Below are the code and all the weights of a small trained network. Each question names an input and a class and asks about switching units off, where a switched-off unit gives its printed mean instead of its output.

import numpy as np


def w(rows, s, z=0):
    codes = np.array(rows[::2]) - 128.0
    scale = np.full(codes.shape[1], s)
    scale[-1] = z or s
    return codes * scale


def f(y):
    return np.maximum(y, 0)


def log_softmax(a):
    a = a - a.max(-1, keepdims=True)
    return a - np.log(np.exp(a).sum(-1, keepdims=True))


def net(x, mask):
    res = np.array(x, float).reshape(1, 3) / 4 @ E
    y = f(res @ A[0][:, :-1].T + A[0][:, -1])
    res = res + np.where(mask, y, B[0][:, -1]) @ B[0][:, :-1]
    return log_softmax(res[-1] @ U[:, :-1].T + U[:, -1])


A, B = {}, {}
E = w([
[174,74,9,144,111],'x0',
[80,46,153,189,192],'x1',
[174,51,158,127,67],'x2',
],0.013)
A[0] = w([
[115,155,86,122,187,68],'n1',
[184,167,202,68,167,96],'n2',
[149,95,46,189,132,68],'n3',
[77,85,96,150,145,236],'n4',
[87,103,129,205,161,83],'n5',
[96,174,17,152,174,72],'n6',
[96,163,223,94,73,76],'n7',
[166,107,163,112,32,59],'n8',
[149,140,18,140,89,215],'n9',
[180,101,174,96,131,217],'n10',
[90,202,73,115,168,223],'n11',
[114,57,107,143,185,29],'n12',
[119,59,157,99,73,23],'n13',
[108,207,92,175,145,2],'n14',
[121,164,105,66,93,56],'n15',
[173,152,117,62,87,20],'n16',
[177,191,121,104,108,3],'n17',
[110,87,150,107,74,16],'n18',
[67,143,185,100,149,33],'n19',
[106,132,211,138,84,34],'n20',
[89,137,10,136,62,41],'n21',
[157,171,71,122,68,58],'n22',
[175,60,174,120,151,177],'n23',
[53,187,131,157,114,110],'n24',
[113,135,156,64,135,42],'n25',
[198,96,158,146,37,142],'n26',
[200,100,138,110,147,100],'n27',
[127,181,181,123,93,170],'n28',
[196,188,132,31,20,201],'n29',
[58,185,133,87,182,66],'n30',
[185,213,130,79,61,43],'n31',
[151,87,38,116,96,53],'n32',
[88,167,178,153,74,20],'n33',
],0.012,0.006)
B[0] = w([
[69,152,64,163,105,159],'n1',
[132,66,144,70,75,174],'n2',
[135,61,120,53,90,188],'n3',
[233,135,208,172,147,187],'n4',
[166,102,174,146,232,173],'n5',
[62,169,56,126,64,190],'n6',
[93,103,120,54,63,188],'n7',
[81,181,27,151,95,172],'n8',
[204,108,176,74,49,227],'n9',
[106,203,108,188,36,171],'n10',
[126,205,113,190,54,213],'n11',
[151,91,148,148,223,165],'n12',
[9,123,63,144,180,155],'n13',
[37,151,53,169,154,158],'n14',
[86,97,156,200,199,164],'n15',
[94,91,118,143,213,169],'n16',
[103,82,127,165,234,162],'n17',
[37,204,18,135,178,141],'n18',
[125,42,137,71,119,171],'n19',
[75,86,111,78,112,161],'n20',
[80,90,150,22,110,187],'n21',
[167,87,171,120,255,181],'n22',
[138,211,101,193,117,175],'n23',
[119,168,102,113,84,172],'n24',
[69,69,124,87,187,144],'n25',
[75,217,65,142,94,192],'n26',
[74,157,77,172,99,150],'n27',
[163,72,205,78,97,183],'n28',
[165,144,189,197,193,251],'n29',
[122,147,55,155,84,186],'n30',
[112,82,148,189,209,201],'n31',
[90,67,127,48,80,193],'n32',
[47,65,88,61,96,153],'n33',
],0.0083,0.017)
U = w([
[100,58,139,37,123,2],'0',
[74,190,40,189,132,15],'1',
[131,95,185,175,251,45],'2',
[172,181,182,169,91,245],'3',
],0.012,0.0054)

Each question gives the input, the list of numbers given to net, and the class t.
The units are the neurons (one row each of A and B). Each row of codes is followed by its name. A weight is (code - 128) times the scale printed after its matrix; where a second scale follows, it is the last column's (A, B and U).
mask holds one flag per neuron, in row order. A switched-off neuron (its flag False) gives its mean, the last column of its row in B, instead of its output. The means were averaged over made-up inputs and are rounded, as every weight is.
A unit's drop is (log p(t) with every unit on - log p(t) with that unit switched off) / (log p(t) with every unit on - log p(t) with every unit switched off).
The circuit of an input: a set's keep is (log p(t) with only the set's units on - log p(t) with every unit switched off) / (log p(t) with every unit on - log p(t) with every unit switched off). Starting from the 12 units with the biggest drops (on a tie, the unit counted first), units are removed one at a time, each time the one whose removal leaves the highest keep (on an exact tie, the one counted first), for as long as the keep stays at least 0.8.
circuit, biggest first: the units of the circuit, biggest drop first
unit that matters most: the unit with the biggest drop
k most important neurons: the k neurons with the biggest drops, biggest first
drop of u: that unit's drop, to one decimal
input [1,2,3], class 3: unit that matters most : n6
input [8,-8,1], class 0: 2 most important neurons : n32, n21
input [0,2,3], class 3: circuit, biggest first : n16, n33, n20
input [-6,-1,-6], class 0: 2 most important neurons : n19, n28
input [-1,1,-3], class 3: 2 most important neurons : n26, n8
input [0,-2,3], class 3: 3 most important neurons : n6, n14, n30
input [6,-8,7], class 2: 2 most important neurons : n29, n22
input [-7,-8,-3], class 2: 2 most important neurons : n29, n31
input [4,-2,5], class 1: 3 most important neurons : n26, n8, n28
input [3,-4,4], class 1: 3 most important neurons : n26, n8, n4
input [6,-7,-6], class 2: 2 most important neurons : n22, n29
input [1,-1,-3], class 3: 3 most important neurons : n26, n8, n13
input [-7,-6,6], class 0: 2 most important neurons : n7, n28
input [-7,1,-6], class 0: unit that matters most : n19
input [3,6,6], class 1: drop of n17 : 0.1
input [-8,6,8], class 0: drop of n7 : 0.8
input [4,5,-4], class 2: drop of n4 : 0.8
